Below is a small trained network, with its code and all its weights. Each question gives an input and a target symbol and asks what happens when units are switched off, that is, made to give their printed mean instead of their output.

import numpy as np


def w(rows, s, z=0):
    codes = np.array(rows[::2]) - 128.0
    scale = np.full(codes.shape[1], s)
    scale[-1] = z or s
    return codes * scale


def norm(h):
    return h / np.sqrt((h * h).mean(-1, keepdims=True) + 1e-5)


def f(y):
    return np.maximum(y, 0)


def softmax(a):
    e = np.exp(a - a.max(-1, keepdims=True))
    return e / e.sum(-1, keepdims=True)


def log_softmax(a):
    a = a - a.max(-1, keepdims=True)
    return a - np.log(np.exp(a).sum(-1, keepdims=True))


def net(x, mask):
    ids = ['ΔΞΣαζτ'.index(c) for c in x.split()]
    T = len(ids)
    res = E[ids] + P[:T]
    u = 0
    for l in range(2):
        r = norm(res)
        for j in range(3):
            rows = slice(4 * j, 4 * j + 4)
            q, k, v = (r @ M[l][rows].T for M in (Q, K, V))
            z = softmax(np.where(np.tri(T) > 0, q @ k.T / 4**0.5, -1e9)) @ v
            o = O[l][rows]
            res = res + np.where(mask[u + j], z, o[:, -1]) @ o[:, :-1]
        u += 3
        y = f(norm(res) @ A[l][:, :-1].T + A[l][:, -1])
        res = res + np.where(mask[u : u + 4], y, B[l][:, -1]) @ B[l][:, :-1]
        u += 4
    return log_softmax(norm(res)[-1] @ U[:, :-1].T + U[:, -1])


Q, K, V, O, A, B = {}, {}, {}, {}, {}, {}
E = w([
[148,111,183],'Δ',
[132,212,101],'Ξ',
[146,126,88],'Σ',
[251,85,146],'α',
[113,93,178],'ζ',
[116,79,118],'τ',
],0.015)
P = w([
[81,60,135],'0',
[107,166,119],'1',
[198,154,180],'2',
[175,95,202],'3',
[89,180,85],'4',
[128,137,148],'5',
[150,85,225],'6',
[37,239,61],'7',
[128,136,150],'8',
[186,71,220],'9',
[161,150,10],'10',
[133,138,147],'11',
],0.012)
Q[0] = w([
[142,142,128],'L0H0',
[94,157,186],'L0H0',
[167,123,185],'L0H0',
[141,94,125],'L0H0',
[205,69,199],'L0H1',
[178,27,160],'L0H1',
[159,112,204],'L0H1',
[133,97,56],'L0H1',
[97,47,66],'L0H2',
[108,251,144],'L0H2',
[118,46,94],'L0H2',
[146,96,165],'L0H2',
],0.015)
K[0] = w([
[119,145,113],'L0H0',
[97,218,116],'L0H0',
[130,46,23],'L0H0',
[112,141,122],'L0H0',
[8,106,151],'L0H1',
[27,127,162],'L0H1',
[34,137,84],'L0H1',
[124,17,134],'L0H1',
[244,84,161],'L0H2',
[44,203,116],'L0H2',
[218,35,153],'L0H2',
[202,178,164],'L0H2',
],0.012)
V[0] = w([
[155,82,127],'L0H0',
[124,168,46],'L0H0',
[92,178,128],'L0H0',
[105,212,177],'L0H0',
[120,182,107],'L0H1',
[154,174,161],'L0H1',
[205,27,184],'L0H1',
[76,109,143],'L0H1',
[104,112,75],'L0H2',
[66,110,123],'L0H2',
[147,121,75],'L0H2',
[137,250,123],'L0H2',
],0.011)
O[0] = w([
[17,192,53,139],'L0H0',
[149,85,82,42],'L0H0',
[108,174,110,112],'L0H0',
[124,142,80,165],'L0H0',
[253,166,253,107],'L0H1',
[91,119,111,166],'L0H1',
[168,175,176,168],'L0H1',
[153,7,140,166],'L0H1',
[132,152,157,47],'L0H2',
[180,206,229,77],'L0H2',
[197,103,189,75],'L0H2',
[111,114,144,253],'L0H2',
],0.005,0.0015)
A[0] = w([
[195,87,66,80],'L0N0',
[80,125,71,148],'L0N1',
[78,4,13,196],'L0N2',
[107,2,191,251],'L0N3',
],0.0095,0.0018)
B[0] = w([
[96,167,9,169],'L0N0',
[167,112,16,150],'L0N1',
[172,208,204,207],'L0N2',
[198,103,143,254],'L0N3',
],0.013,0.0077)
Q[1] = w([
[208,69,102],'L1H0',
[137,108,97],'L1H0',
[108,146,206],'L1H0',
[113,143,25],'L1H0',
[48,55,168],'L1H1',
[176,178,177],'L1H1',
[140,8,218],'L1H1',
[136,193,153],'L1H1',
[228,79,161],'L1H2',
[210,103,111],'L1H2',
[69,87,157],'L1H2',
[168,82,136],'L1H2',
],0.012)
K[1] = w([
[120,69,155],'L1H0',
[107,65,82],'L1H0',
[20,214,103],'L1H0',
[246,164,192],'L1H0',
[161,54,133],'L1H1',
[175,194,49],'L1H1',
[141,132,14],'L1H1',
[195,194,137],'L1H1',
[184,183,148],'L1H2',
[82,254,44],'L1H2',
[36,112,246],'L1H2',
[104,241,173],'L1H2',
],0.0088)
V[1] = w([
[146,139,196],'L1H0',
[126,235,103],'L1H0',
[152,226,146],'L1H0',
[225,183,141],'L1H0',
[51,218,255],'L1H1',
[162,147,169],'L1H1',
[107,84,88],'L1H1',
[100,123,121],'L1H1',
[193,144,138],'L1H2',
[171,135,76],'L1H2',
[179,117,140],'L1H2',
[169,229,90],'L1H2',
],0.0088)
O[1] = w([
[152,11,198,170],'L1H0',
[51,178,180,170],'L1H0',
[19,252,96,204],'L1H0',
[68,202,123,255],'L1H0',
[80,188,141,148],'L1H1',
[89,136,45,177],'L1H1',
[220,54,243,68],'L1H1',
[153,79,159,98],'L1H1',
[11,111,193,202],'L1H2',
[24,179,178,184],'L1H2',
[81,110,57,167],'L1H2',
[117,21,167,253],'L1H2',
],0.0046,0.0069)
A[1] = w([
[102,153,69,253],'L1N0',
[2,144,113,113],'L1N1',
[137,66,233,117],'L1N2',
[158,187,132,6],'L1N3',
],0.0099,0.0032)
B[1] = w([
[1,47,133,254],'L1N0',
[165,60,104,254],'L1N1',
[28,138,113,244],'L1N2',
[202,152,83,150],'L1N3',
],0.0098,0.0049)
U = w([
[86,61,187,2],'Δ',
[76,190,84,228],'Ξ',
[34,6,57,60],'Σ',
[196,91,82,116],'α',
[126,148,240,11],'ζ',
[202,240,160,69],'τ',
],0.013,0.0071)

Each question gives the input, a string of symbols that net reads in full, and the target symbol t.
The units are the heads (4 rows each of Q, K, V and O) and the neurons (one row each of A and B). Each row of codes is followed by its name. A weight is (code - 128) times the scale printed after its matrix; where a second scale follows, it is the last column's (O, A, B and U).
mask holds one flag per unit, layer by layer, with each layer's heads first. A switched-off unit (its flag False) gives its mean, the last column of its rows in O or B, instead of its output. The means were averaged over made-up inputs and are rounded, as every weight is.
A unit's drop is (log p(t) with every unit on - log p(t) with that unit switched off) / (log p(t) with every unit on - log p(t) with every unit switched off).
The circuit of an input: a set's keep is (log p(t) with only the set's units on - log p(t) with every unit switched off) / (log p(t) with every unit on - log p(t) with every unit switched off). Starting from the 12 units with the biggest drops (on a tie, the unit counted first), units are removed one at a time, each time the one whose removal leaves the highest keep (on an exact tie, the one counted first), for as long as the keep stays at least 0.8.
circuit, biggest first: the units of the circuit, biggest drop first
k most important neurons: the k neurons with the biggest drops, biggest first
top k neurons in layer l: the k neurons of layer l with the biggest drops, biggest first
heads that matter: for each layer, one digit per head in row order, 1 if its drop is at least 0.15 and else 0, layers parted by /
drop when u is switched off: that unit's drop, to one decimal
input α ζ Ξ Δ α τ Σ α Δ Ξ, target Σ: heads that matter : 000 / 000
input Δ α α Σ, target τ: heads that matter : 001 / 000
input ζ τ α Δ, target Σ: 3 most important neurons : L0N2, L1N2, L0N1
input α Ξ α Δ Σ τ Ξ Σ Ξ α α, target Ξ: circuit, biggest first : L0N3, L1N1
input α τ Ξ Ξ α τ α Σ ζ Δ τ ζ, target ζ: top neuron in layer 0 : L0N2
input ζ Ξ ζ α Ξ ζ Σ Ξ Ξ τ α, target Ξ: circuit, biggest first : L1N1, L0N3
input Δ α ζ α ζ Σ ζ τ Σ Δ ζ, target Ξ: circuit, biggest first : L0N2, L0H1
input ζ Ξ Δ Ξ Δ ζ Ξ, target Σ: 3 most important neurons : L0N2, L1N1, L0N3
input ζ τ Ξ Σ, target τ: 3 most important neurons : L0N2, L0N3, L0N0
input Δ Ξ ζ Ξ Σ, target Σ: 2 most important neurons : L0N2, L1N0
input ζ Σ Δ Ξ α ζ, target ζ: heads that matter : 001 / 000
input Ξ Σ α Ξ τ α Ξ Δ α Σ, target α: heads that matter : 010 / 000
input α ζ τ ζ τ Σ α Ξ α Σ, target α: 2 most important neurons : L0N3, L0N0
input α Σ Ξ τ, target ζ: 3 most important neurons : L0N2, L0N3, L1N0
input ζ α τ, target τ: 2 most important neurons : L0N2, L1N0
input Ξ α ζ Δ, target Σ: 2 most important neurons : L0N2, L1N2
input τ Ξ Σ, target Σ: most important neuron : L0N0
input ζ Ξ Ξ τ, target ζ: 2 most important neurons : L0N2, L0N3
input Δ Δ ζ Ξ ζ α Ξ ζ τ Δ ζ, target Ξ: drop when L0H2 is switched off : 0.4
input Ξ ζ ζ Δ τ τ, target τ: drop when L0N2 is switched off : 0.8
